Below are the code and all the weights of a small trained network. Each question names an input and a class and asks about switching units off, where a switched-off unit gives its printed mean instead of its output.

import numpy as np


def w(rows, s, z=0):
    codes = np.array(rows[::2]) - 128.0
    scale = np.full(codes.shape[1], s)
    scale[-1] = z or s
    return codes * scale


def f(y):
    return np.maximum(y, 0)


def log_softmax(a):
    a = a - a.max(-1, keepdims=True)
    return a - np.log(np.exp(a).sum(-1, keepdims=True))


def net(x, mask):
    res = np.array(x, float).reshape(1, 8) / 4 @ E
    y = f(res @ A[0][:, :-1].T + A[0][:, -1])
    res = res + np.where(mask, y, B[0][:, -1]) @ B[0][:, :-1]
    return log_softmax(res[-1] @ U[:, :-1].T + U[:, -1])


A, B = {}, {}
E = w([
[129,131,127,129],'x0',
[126,125,130,131],'x1',
[126,118,129,137],'x2',
[146,167,254,174],'x3',
[107,38,112,233],'x4',
[231,86,156,87],'x5',
[127,123,130,135],'x6',
[122,122,131,136],'x7',
],0.0088)
A[0] = w([
[109,160,125,109,75],'n0',
[91,151,125,136,18],'n1',
[141,156,143,148,42],'n2',
[174,169,242,198,3],'n3',
[101,197,101,170,6],'n4',
[195,90,134,114,94],'n5',
[84,182,85,161,25],'n6',
[109,124,65,47,130],'n7',
[215,98,144,79,84],'n8',
[145,218,195,163,205],'n9',
[97,116,190,128,11],'n10',
[147,111,66,133,127],'n11',
[117,217,138,1,230],'n12',
[142,66,157,103,91],'n13',
[71,140,142,117,37],'n14',
[166,104,93,121,58],'n15',
[157,151,186,160,172],'n16',
[110,168,97,150,36],'n17',
[89,127,98,193,60],'n18',
],0.013,0.0033)
B[0] = w([
[174,130,178,144,145],'n0',
[165,203,136,115,139],'n1',
[131,148,54,86,138],'n2',
[147,118,16,69,210],'n3',
[153,245,111,178,150],'n4',
[110,225,201,133,175],'n5',
[151,172,162,119,158],'n6',
[143,98,136,55,196],'n7',
[100,205,123,161,193],'n8',
[125,60,113,89,208],'n9',
[178,137,62,85,146],'n10',
[125,121,117,75,172],'n11',
[138,52,144,245,246],'n12',
[161,225,169,254,157],'n13',
[173,171,118,145,142],'n14',
[130,160,153,87,154],'n15',
[97,119,164,79,185],'n16',
[213,164,148,100,142],'n17',
[155,137,164,154,170],'n18',
],0.0069,0.012)
U = w([
[151,253,145,141,2],'0',
[146,38,143,193,154],'1',
[120,92,76,26,32],'2',
[88,90,163,124,238],'3',
[95,106,147,124,198],'4',
],0.012,0.0043)

Each question gives the input, the list of numbers given to net, and the class t.
The units are the neurons (one row each of A and B). Each row of codes is followed by its name. A weight is (code - 128) times the scale printed after its matrix; where a second scale follows, it is the last column's (A, B and U).
mask holds one flag per neuron, in row order. A switched-off neuron (its flag False) gives its mean, the last column of its row in B, instead of its output. The means were averaged over made-up inputs and are rounded, as every weight is.
A unit's drop is (log p(t) with every unit on - log p(t) with that unit switched off) / (log p(t) with every unit on - log p(t) with every unit switched off).
The circuit of an input: a set's keep is (log p(t) with only the set's units on - log p(t) with every unit switched off) / (log p(t) with every unit on - log p(t) with every unit switched off). Starting from the 12 units with the biggest drops (on a tie, the unit counted first), units are removed one at a time, each time the one whose removal leaves the highest keep (on an exact tie, the one counted first), for as long as the keep stays at least 0.8.
units of the circuit, in order: the units of the circuit, biggest drop first
most important unit: the unit with the biggest drop
k most important neurons: the k neurons with the biggest drops, biggest first
drop of u: that unit's drop, to one decimal
input [0,7,-4,-1,0,4,-8,0], class 0: units of the circuit, in order	[n9, n8]
input [-2,-4,-2,5,-1,2,3,-5], class 2: 2 most important neurons	[n3, n9]
input [-8,8,4,6,3,-3,-5,3], class 2: units of the circuit, in order	[n3, n12, n9]
input [6,0,-8,5,-5,1,1,6], class 3: units of the circuit, in order	[n12]
input [-3,5,-7,6,-7,-6,0,5], class 1: 2 most important neurons	[n12, n9]
input [-7,2,8,-7,-8,1,0,-1], class 1: 2 most important neurons	[n12, n3]
input [7,-5,6,6,-4,-1,3,-2], class 2: units of the circuit, in order	[n3, n9]
input [0,1,-6,-4,-4,5,-6,4], class 3: 4 most important neurons	[n12, n7, n3, n4]
input [-4,-7,4,6,1,1,4,-5], class 2: 2 most important neurons	[n3, n12]
input [7,-7,5,-4,-7,4,3,-8], class 4: 3 most important neurons	[n12, n8, n7]
input [0,0,1,7,-6,-3,-6,-8], class 4: 2 most important neurons	[n12, n16]
input [2,2,-7,-8,7,-5,3,-7], class 2: 4 most important neurons	[n12, n11, n7, n13]
input [5,5,7,-7,5,0,-5,-7], class 2: 3 most important neurons	[n12, n11, n7]
input [1,7,2,-4,-3,-8,-2,-3], class 0: most important unit	n4
input [-3,4,8,7,-7,-1,-6,-2], class 3: 3 most important neurons	[n12, n16, n7]
input [7,4,2,7,0,5,1,2], class 2: 3 most important neurons	[n3, n9, n12]
input [6,3,-8,4,-8,6,-3,-3], class 1: 2 most important neurons	[n12, n9]
input [-4,-2,6,-3,-7,4,-5,-1], class 1: drop of n18	0.0
input [0,-5,-2,-2,-8,5,6,-3], class 1: drop of n12	1.2
input [-4,5,0,0,1,-7,-2,0], class 0: drop of n12	0.1
input [-3,-2,0,7,-6,-5,-3,-7], class 2: units of the circuit, in order	[n9]
input [-5,3,-7,7,-5,-2,-5,-5], class 2: units of the circuit, in order	[n3, n9]
